Below are the code and all the weights of a small trained network. Each question names an input and a class and asks about switching units off, where a switched-off unit gives its printed mean instead of its output.

import numpy as np


def w(rows, s, z=0):
    codes = np.array(rows[::2]) - 128.0
    scale = np.full(codes.shape[1], s)
    scale[-1] = z or s
    return codes * scale


def f(y):
    return y / 2 * (1 + np.tanh(0.7978845608 * (y + 0.044715 * y**3)))


def log_softmax(a):
    a = a - a.max(-1, keepdims=True)
    return a - np.log(np.exp(a).sum(-1, keepdims=True))


def net(x, mask):
    res = np.array(x, float).reshape(1, 3) / 4 @ E
    y = f(res @ A[0][:, :-1].T + A[0][:, -1])
    res = res + np.where(mask, y, B[0][:, -1]) @ B[0][:, :-1]
    return log_softmax(res[-1] @ U[:, :-1].T + U[:, -1])


A, B = {}, {}
E = w([
[196,228,178],'x0',
[128,127,127],'x1',
[254,72,204],'x2',
],0.0076)
A[0] = w([
[71,178,119,18],'neuron 0',
[106,40,93,80],'neuron 1',
[189,66,142,45],'neuron 2',
[200,98,179,78],'neuron 3',
[119,105,187,235],'neuron 4',
[181,222,128,10],'neuron 5',
[207,78,122,103],'neuron 6',
[129,6,76,87],'neuron 7',
[102,44,110,54],'neuron 8',
[180,51,184,3],'neuron 9',
],0.012,0.0036)
B[0] = w([
[67,72,1,177],'neuron 0',
[213,185,130,216],'neuron 1',
[49,163,50,206],'neuron 2',
[121,95,97,248],'neuron 3',
[106,88,140,201],'neuron 4',
[219,229,49,205],'neuron 5',
[91,67,70,226],'neuron 6',
[234,173,137,255],'neuron 7',
[199,191,119,196],'neuron 8',
[72,147,30,224],'neuron 9',
],0.0086,0.0047)
U = w([
[107,129,120,255],'0',
[61,116,38,49],'1',
[178,192,113,23],'2',
[71,79,252,170],'3',
],0.013,0.0093)

Each question gives the input, the list of numbers given to net, and the class t.
The units are the neurons (one row each of A and B). Each row of codes is followed by its name. A weight is (code - 128) times the scale printed after its matrix; where a second scale follows, it is the last column's (A, B and U).
mask holds one flag per neuron, in row order. A switched-off neuron (its flag False) gives its mean, the last column of its row in B, instead of its output. The means were averaged over made-up inputs and are rounded, as every weight is.
A unit's drop is (log p(t) with every unit on - log p(t) with that unit switched off) / (log p(t) with every unit on - log p(t) with every unit switched off).
The circuit of an input: a set's keep is (log p(t) with only the set's units on - log p(t) with every unit switched off) / (log p(t) with every unit on - log p(t) with every unit switched off). Starting from all 10 units, units are removed one at a time, each time the one whose removal leaves the highest keep (on an exact tie, the one counted first), for as long as the keep stays at least 0.8.
circuit, biggest first: the units of the circuit, biggest drop first
unit that matters most: the unit with the biggest drop
k most important neurons: the k neurons with the biggest drops, biggest first
drop of u: that unit's drop, to one decimal
input [3,-1,4], class 1: unit that matters most -> neuron 7
input [-7,3,2], class 2: circuit, biggest first -> [neuron 7; neuron 1]
input [-3,5,8], class 1: circuit, biggest first -> [neuron 9; neuron 2]
input [-1,-3,0], class 3: 2 most important neurons -> [neuron 5; neuron 9]
input [-3,-2,8], class 1: circuit, biggest first -> [neuron 9; neuron 2]
input [-5,0,6], class 1: 3 most important neurons -> [neuron 9; neuron 2; neuron 6]
input [-7,-7,8], class 1: 2 most important neurons -> [neuron 9; neuron 2]
input [-1,-3,5], class 1: circuit, biggest first -> [neuron 9; neuron 2; neuron 6]
input [-6,5,1], class 2: 3 most important neurons -> [neuron 7; neuron 1; neuron 8]
input [-4,-3,6], class 1: 4 most important neurons -> [neuron 9; neuron 2; neuron 6; neuron 3]
input [-8,5,-7], class 2: drop of neuron 8 -> 0.2
input [-6,8,-7], class 0: drop of neuron 6 -> 0.2
input [-6,4,-2], class 2: drop of neuron 8 -> 0.1
input [-2,2,7], class 1: drop of neuron 6 -> 0.1
input [-8,-2,2], class 2: unit that matters most -> neuron 7
